Below are the code and all the weights of a small trained network. Each question names an input and a class and asks about switching units off, where a switched-off unit gives its printed mean instead of its output.

import numpy as np


def w(rows, s, z=0):
    codes = np.array(rows[::2]) - 128.0
    scale = np.full(codes.shape[1], s)
    scale[-1] = z or s
    return codes * scale


def f(y):
    return y / 2 * (1 + np.tanh(0.7978845608 * (y + 0.044715 * y**3)))


def log_softmax(a):
    a = a - a.max(-1, keepdims=True)
    return a - np.log(np.exp(a).sum(-1, keepdims=True))


def net(x, mask):
    res = np.array(x, float).reshape(1, 8) / 4 @ E
    y = f(res @ A[0][:, :-1].T + A[0][:, -1])
    res = res + np.where(mask, y, B[0][:, -1]) @ B[0][:, :-1]
    return log_softmax(res[-1] @ U[:, :-1].T + U[:, -1])


A, B = {}, {}
E = w([
[134,122,137,129],'x0',
[95,122,148,9],'x1',
[119,137,114,127],'x2',
[125,132,122,127],'x3',
[33,161,218,161],'x4',
[134,122,136,128],'x5',
[204,224,164,102],'x6',
[128,128,129,128],'x7',
],0.015)
A[0] = w([
[66,123,136,82,167],'n1',
[109,112,136,88,151],'n2',
[95,87,159,126,146],'n3',
[94,104,108,143,248],'n4',
[138,161,140,166,203],'n5',
[119,154,164,139,127],'n6',
[169,121,123,101,201],'n7',
[171,120,135,193,253],'n8',
[84,116,131,141,121],'n9',
[110,166,171,130,108],'n10',
[139,58,66,123,219],'n11',
[90,123,133,4,221],'n12',
[162,153,113,74,136],'n13',
[135,191,161,120,116],'n14',
[101,183,187,140,100],'n15',
[90,109,149,205,216],'n16',
[128,50,96,118,171],'n17',
[142,179,80,186,248],'n18',
[125,65,94,116,185],'n19',
[135,98,112,151,145],'n20',
[194,148,108,108,141],'n21',
[88,103,139,139,134],'n22',
],0.023,0.0075)
B[0] = w([
[140,124,194,124,200],'n1',
[174,151,197,131,168],'n2',
[123,164,198,155,180],'n3',
[97,62,164,182,189],'n4',
[87,90,8,130,190],'n5',
[125,69,124,123,174],'n6',
[152,191,94,97,187],'n7',
[115,125,57,161,219],'n8',
[125,163,174,186,171],'n9',
[130,75,170,80,186],'n10',
[124,71,63,60,215],'n11',
[162,145,194,102,254],'n12',
[157,186,139,108,197],'n13',
[166,83,70,44,199],'n14',
[131,59,136,116,214],'n15',
[99,105,109,187,226],'n16',
[116,82,157,84,196],'n17',
[148,81,73,168,220],'n18',
[145,61,172,84,190],'n19',
[128,93,102,137,161],'n20',
[169,201,75,165,212],'n21',
[135,163,183,179,176],'n22',
],0.012,0.024)
U = w([
[159,24,108,123,255],'0',
[165,80,192,17,102],'1',
[37,126,163,230,133],'2',
[181,146,245,188,35],'3',
[193,186,73,181,94],'4',
[220,231,161,103,116],'5',
],0.011,0.0028)

Each question gives the input, the list of numbers given to net, and the class t.
The units are the neurons (one row each of A and B). Each row of codes is followed by its name. A weight is (code - 128) times the scale printed after its matrix; where a second scale follows, it is the last column's (A, B and U).
mask holds one flag per neuron, in row order. A switched-off neuron (its flag False) gives its mean, the last column of its row in B, instead of its output. The means were averaged over made-up inputs and are rounded, as every weight is.
A unit's drop is (log p(t) with every unit on - log p(t) with that unit switched off) / (log p(t) with every unit on - log p(t) with every unit switched off).
The circuit of an input: a set's keep is (log p(t) with only the set's units on - log p(t) with every unit switched off) / (log p(t) with every unit on - log p(t) with every unit switched off). Starting from the 12 units with the biggest drops (on a tie, the unit counted first), units are removed one at a time, each time the one whose removal leaves the highest keep (on an exact tie, the one counted first), for as long as the keep stays at least 0.8.
circuit, biggest first: the units of the circuit, biggest drop first
k most important neurons: the k neurons with the biggest drops, biggest first
drop of u: that unit's drop, to one decimal
input [-6,-3,8,2,-6,-6,1,8], class 4: circuit, biggest first	(n21)
input [-6,1,7,4,2,-5,0,8], class 3: circuit, biggest first	(n11, n5)
input [-7,-8,0,4,-6,-6,1,-7], class 4: 2 most important neurons	(n21, n15)
input [4,-8,1,-3,7,5,0,6], class 2: 2 most important neurons	(n16, n11)
input [-4,3,-3,2,-5,-4,0,1], class 1: 3 most important neurons	(n11, n19, n17)
input [3,1,-4,1,4,6,1,4], class 1: 3 most important neurons	(n18, n8, n21)
input [0,-7,7,0,1,-1,-4,-1], class 2: 2 most important neurons	(n14, n16)
input [2,1,1,0,4,3,3,-6], class 1: 2 most important neurons	(n18, n8)
input [2,-1,3,-3,1,8,-5,4], class 2: drop of n14	0.1
input [-1,-4,-2,-7,4,0,0,8], class 2: drop of n11	0.3
input [-6,6,0,5,3,7,0,5], class 3: drop of n11	0.4
input [-8,3,7,-1,-2,-4,0,-3], class 1: drop of n21	0.2
